Here is a tiny trained network, its code and every weight. The questions are about switching its units off for an input and a target symbol, where a switched-off unit gives its printed mean instead of its output.

import numpy as np


def w(rows, s, z=0):
    codes = np.array(rows[::2]) - 128.0
    scale = np.full(codes.shape[1], s)
    scale[-1] = z or s
    return codes * scale


def f(y):
    return np.maximum(y, 0)


def softmax(a):
    e = np.exp(a - a.max(-1, keepdims=True))
    return e / e.sum(-1, keepdims=True)


def log_softmax(a):
    a = a - a.max(-1, keepdims=True)
    return a - np.log(np.exp(a).sum(-1, keepdims=True))


def net(x, mask):
    ids = ['ΓΠΦΨαβεζηθλστ'.index(c) for c in x.split()]
    T = len(ids)
    res = E[ids] + P[:T]
    r = res
    for j in range(2):
        rows = slice(2 * j, 2 * j + 2)
        q, k, v = (r @ M[0][rows].T for M in (Q, K, V))
        z = softmax(np.where(np.tri(T) > 0, q @ k.T / 2**0.5, -1e9)) @ v
        o = O[0][rows]
        res = res + np.where(mask[j], z, o[:, -1]) @ o[:, :-1]
    y = f(res @ A[0][:, :-1].T + A[0][:, -1])
    res = res + np.where(mask[2:14], y, B[0][:, -1]) @ B[0][:, :-1]
    return log_softmax(res[-1] @ U[:, :-1].T + U[:, -1])


Q, K, V, O, A, B = {}, {}, {}, {}, {}, {}
E = w([
[105,168,70],'Γ',
[133,141,44],'Π',
[76,219,148],'Φ',
[22,230,118],'Ψ',
[255,120,98],'α',
[93,86,130],'β',
[194,156,101],'ε',
[182,129,79],'ζ',
[217,179,178],'η',
[144,201,158],'θ',
[173,173,132],'λ',
[37,207,88],'σ',
[242,137,142],'τ',
],0.014)
P = w([
[154,133,107],'0',
[196,229,84],'1',
[197,225,84],'2',
[194,226,82],'3',
[194,227,87],'4',
[172,254,110],'5',
],0.0078)
Q[0] = w([
[152,157,91],'H0',
[75,4,203],'H0',
[165,203,95],'H1',
[162,202,109],'H1',
],0.017)
K[0] = w([
[108,41,147],'H0',
[171,219,73],'H0',
[90,10,183],'H1',
[65,14,186],'H1',
],0.013)
V[0] = w([
[109,128,250],'H0',
[42,250,195],'H0',
[54,116,55],'H1',
[72,106,36],'H1',
],0.014)
O[0] = w([
[106,242,81,2],'H0',
[169,150,1,96],'H0',
[90,33,69,78],'H1',
[90,27,88,106],'H1',
],0.015,0.0059)
A[0] = w([
[160,51,193,163],'N0',
[1,26,160,96],'N1',
[126,194,141,75],'N2',
[76,57,224,2],'N3',
[53,41,59,134],'N4',
[182,80,166,153],'N5',
[176,211,169,34],'N6',
[205,218,26,106],'N7',
[104,185,159,155],'N8',
[52,25,58,129],'N9',
[27,185,135,138],'N10',
[150,168,114,161],'N11',
],0.0078,0.013)
B[0] = w([
[87,130,136,233],'N0',
[140,65,108,169],'N1',
[182,145,97,161],'N2',
[60,177,9,179],'N3',
[187,128,133,196],'N4',
[89,145,164,203],'N5',
[152,170,87,199],'N6',
[48,112,106,253],'N7',
[163,136,113,194],'N8',
[200,140,115,202],'N9',
[167,117,181,144],'N10',
[126,94,134,183],'N11',
],0.012,0.016)
U = w([
[123,119,77,61],'Γ',
[43,118,77,24],'Π',
[175,190,111,2],'Φ',
[204,130,110,28],'Ψ',
[64,195,173,91],'α',
[113,59,128,178],'β',
[33,78,146,159],'ε',
[201,79,188,145],'ζ',
[159,155,135,234],'η',
[101,168,93,190],'θ',
[131,117,140,201],'λ',
[216,144,185,138],'σ',
[163,99,254,179],'τ',
],0.0085,0.0094)

Each question gives the input, a string of symbols that net reads in full, and the target symbol t.
The units are the heads (2 rows each of Q, K, V and O) and the neurons (one row each of A and B). Each row of codes is followed by its name. A weight is (code - 128) times the scale printed after its matrix; where a second scale follows, it is the last column's (O, A, B and U).
mask holds one flag per unit, heads first, then neurons. A switched-off unit (its flag False) gives its mean, the last column of its rows in O or B, instead of its output. The means were averaged over made-up inputs and are rounded, as every weight is.
A unit's drop is (log p(t) with every unit on - log p(t) with that unit switched off) / (log p(t) with every unit on - log p(t) with every unit switched off).
The circuit of an input: a set's keep is (log p(t) with only the set's units on - log p(t) with every unit switched off) / (log p(t) with every unit on - log p(t) with every unit switched off). Starting from the 12 units with the biggest drops (on a tie, the unit counted first), units are removed one at a time, each time the one whose removal leaves the highest keep (on an exact tie, the one counted first), for as long as the keep stays at least 0.8.
units of the circuit, in order: the units of the circuit, biggest drop first
unit that matters most: the unit with the biggest drop
which heads matter: for each layer, one digit per head in row order, 1 if its drop is at least 0.15 and else 0, layers parted by /
input α α Π ζ Ψ, target α: units of the circuit, in order => [H0 N3 H1]
input τ α α, target σ: unit that matters most => H1
input Φ α λ λ η, target Π: units of the circuit, in order => [H0 N7]
input σ Φ α, target Ψ: units of the circuit, in order => [H1 H0 N9]
input Π σ ζ, target β: which heads matter => 11
input ζ α ζ, target ε: which heads matter => 10
input τ θ σ ε Γ η, target σ: which heads matter => 11
input η λ σ, target Φ: units of the circuit, in order => [H1 N6]
input α ζ α Γ, target α: units of the circuit, in order => [H1 H0 N3]
input ζ α ε α, target ε: which heads matter => 10
input Γ η τ σ, target ζ: which heads matter => 01
input Ψ ζ θ Γ η σ, target Γ: which heads matter => 11
input Π θ θ α Π θ, target β: units of the circuit, in order => [H1 N1]
input ε ε α ζ α λ, target τ: unit that matters most => H0
input ε Π ε, target τ: which heads matter => 10
input Γ τ η ζ ζ, target ζ: which heads matter => 01
input σ λ τ Γ, target Ψ: units of the circuit, in order => [H1 N9 H0 N4]
input ζ Ψ α ε θ, target ε: which heads matter => 10
input θ ζ θ σ α, target θ: which heads matter => 11
input Γ Φ Π, target ζ: unit that matters most => H1
input σ τ Ψ, target Ψ: units of the circuit, in order => [H1 N9 H0 N4]
input α ζ ζ α α σ, target α: which heads matter => 11
input α Γ η Φ, target α: which heads matter => 11
input τ θ Φ Ψ Ψ ε, target σ: units of the circuit, in order => [H1 H0 N7]
input Π λ α Ψ ε ε, target β: units of the circuit, in order => [H1 H0]
